Below are the code and all the weights of a small trained network. Each question names an input and a class and asks about switching units off, where a switched-off unit gives its printed mean instead of its output.

import numpy as np


def w(rows, s, z=0):
    codes = np.array(rows[::2]) - 128.0
    scale = np.full(codes.shape[1], s)
    scale[-1] = z or s
    return codes * scale


def norm(h):
    return h / np.sqrt((h * h).mean(-1, keepdims=True) + 1e-5)


def f(y):
    return np.maximum(y, 0)


def log_softmax(a):
    a = a - a.max(-1, keepdims=True)
    return a - np.log(np.exp(a).sum(-1, keepdims=True))


def net(x, mask):
    res = np.array(x, float).reshape(1, 7) / 4 @ E
    u = 0
    for l in range(2):
        y = f(norm(res) @ A[l][:, :-1].T + A[l][:, -1])
        res = res + np.where(mask[u : u + 13], y, B[l][:, -1]) @ B[l][:, :-1]
        u += 13
    return log_softmax(norm(res)[-1] @ U[:, :-1].T + U[:, -1])


A, B = {}, {}
E = w([
[128,130,128],'x0',
[130,129,127],'x1',
[223,236,181],'x2',
[128,127,130],'x3',
[16,191,172],'x4',
[127,46,254],'x5',
[129,128,128],'x6',
],0.0068)
A[0] = w([
[180,227,96,162],'0.n1',
[226,110,8,183],'0.n2',
[87,57,119,92],'0.n3',
[99,46,154,176],'0.n4',
[240,71,134,94],'0.n5',
[194,188,164,16],'0.n6',
[64,210,108,145],'0.n7',
[190,174,200,36],'0.n8',
[181,187,143,78],'0.n9',
[91,160,147,2],'0.n10',
[86,109,42,148],'0.n11',
[158,186,167,39],'0.n12',
[131,124,125,93],'0.n13',
],0.017,0.0057)
B[0] = w([
[123,87,2,213],'0.n1',
[9,178,135,244],'0.n2',
[146,74,115,184],'0.n3',
[179,111,135,210],'0.n4',
[53,134,191,196],'0.n5',
[146,31,95,164],'0.n6',
[25,180,137,200],'0.n7',
[152,38,131,171],'0.n8',
[98,60,109,168],'0.n9',
[106,135,152,136],'0.n10',
[200,74,9,203],'0.n11',
[121,76,132,158],'0.n12',
[137,126,149,128],'0.n13',
],0.013,0.011)
A[1] = w([
[54,74,131,35],'1.n1',
[97,103,90,213],'1.n2',
[178,101,255,145],'1.n3',
[164,163,193,253],'1.n4',
[175,92,197,60],'1.n5',
[59,160,167,125],'1.n6',
[163,161,139,173],'1.n7',
[93,104,112,197],'1.n8',
[152,111,175,25],'1.n9',
[145,135,113,49],'1.n10',
[93,112,100,206],'1.n11',
[125,64,108,5],'1.n12',
[4,126,176,47],'1.n13',
],0.018,0.0039)
B[1] = w([
[188,145,131,228],'1.n1',
[157,136,168,245],'1.n2',
[8,155,80,195],'1.n3',
[124,125,76,146],'1.n4',
[42,136,137,171],'1.n5',
[177,185,183,172],'1.n6',
[142,83,81,128],'1.n7',
[146,138,151,225],'1.n8',
[65,152,117,145],'1.n9',
[125,135,142,128],'1.n10',
[158,130,175,229],'1.n11',
[176,121,151,185],'1.n12',
[214,168,167,217],'1.n13',
],0.016,0.011)
U = w([
[21,128,89,255],'0',
[178,5,103,75],'1',
[150,215,206,50],'2',
],0.02,0.0057)

Each question gives the input, the list of numbers given to net, and the class t.
The units are the neurons (one row each of A and B). Each row of codes is followed by its name. A weight is (code - 128) times the scale printed after its matrix; where a second scale follows, it is the last column's (A, B and U).
mask holds one flag per neuron, layer by layer. A switched-off neuron (its flag False) gives its mean, the last column of its row in B, instead of its output. The means were averaged over made-up inputs and are rounded, as every weight is.
A unit's drop is (log p(t) with every unit on - log p(t) with that unit switched off) / (log p(t) with every unit on - log p(t) with every unit switched off).
The circuit of an input: a set's keep is (log p(t) with only the set's units on - log p(t) with every unit switched off) / (log p(t) with every unit on - log p(t) with every unit switched off). Starting from the 12 units with the biggest drops (on a tie, the unit counted first), units are removed one at a time, each time the one whose removal leaves the highest keep (on an exact tie, the one counted first), for as long as the keep stays at least 0.8.
circuit, biggest first: the units of the circuit, biggest drop first
most important unit: the unit with the biggest drop
k most important neurons: the k neurons with the biggest drops, biggest first
top k neurons in layer l: the k neurons of layer l with the biggest drops, biggest first
drop when u is switched off: that unit's drop, to one decimal
input [-2,2,8,0,6,-7,-8], class 1: most important unit => 0.n1
input [5,3,-3,1,-3,3,-4], class 0: 3 most important neurons => (0.n1 0.n4 0.n7)
input [-6,-5,-4,-5,-6,-5,-4], class 2: circuit, biggest first => (0.n2 1.n3 1.n13)
input [-6,8,-7,-6,-8,0,8], class 2: top 2 neurons in layer 0 => (0.n2 0.n1)
input [1,-3,-3,-7,5,-2,-1], class 2: top 2 neurons in layer 0 => (0.n7 0.n1)
input [0,-5,2,-6,5,5,-1], class 0: 4 most important neurons => (0.n1 0.n2 1.n3 0.n5)
input [0,-3,4,8,0,5,-4], class 0: top 2 neurons in layer 0 => (0.n1 0.n11)
input [-8,-6,-5,8,-1,8,8], class 0: top 2 neurons in layer 0 => (0.n1 0.n11)
input [5,-4,3,-8,6,6,7], class 0: top 2 neurons in layer 0 => (0.n2 0.n1)
input [-3,-4,-3,5,8,7,6], class 2: 3 most important neurons => (1.n13 0.n8 1.n6)
input [-4,2,1,-8,1,-3,0], class 0: top 2 neurons in layer 0 => (0.n1 0.n7)
input [-7,6,4,5,2,-6,-4], class 0: 2 most important neurons => (0.n1 0.n7)
input [-8,-5,-7,7,0,-5,-2], class 1: 2 most important neurons => (0.n11 1.n3)
input [2,-7,-5,-7,-8,0,2], class 2: most important unit => 0.n2
input [6,-1,6,1,-4,4,0], class 1: 2 most important neurons => (0.n8 0.n6)
input [3,-8,-3,-5,6,-4,-6], class 2: top 2 neurons in layer 0 => (0.n7 0.n1)
input [-5,8,4,1,-1,-6,2], class 0: 2 most important neurons => (0.n1 0.n2)
input [2,7,0,-3,-4,-2,0], class 2: drop when 1.n10 is switched off => 0.0
input [-2,3,-1,2,-8,-4,3], class 2: drop when 0.n2 is switched off => 0.7
input [4,-5,-8,-7,5,6,-4], class 1: most important unit => 0.n2
input [-1,-5,2,2,-2,8,2], class 0: drop when 0.n2 is switched off => 0.1
input [-8,-7,-7,-6,3,-4,0], class 1: drop when 0.n11 is switched off => 0.4
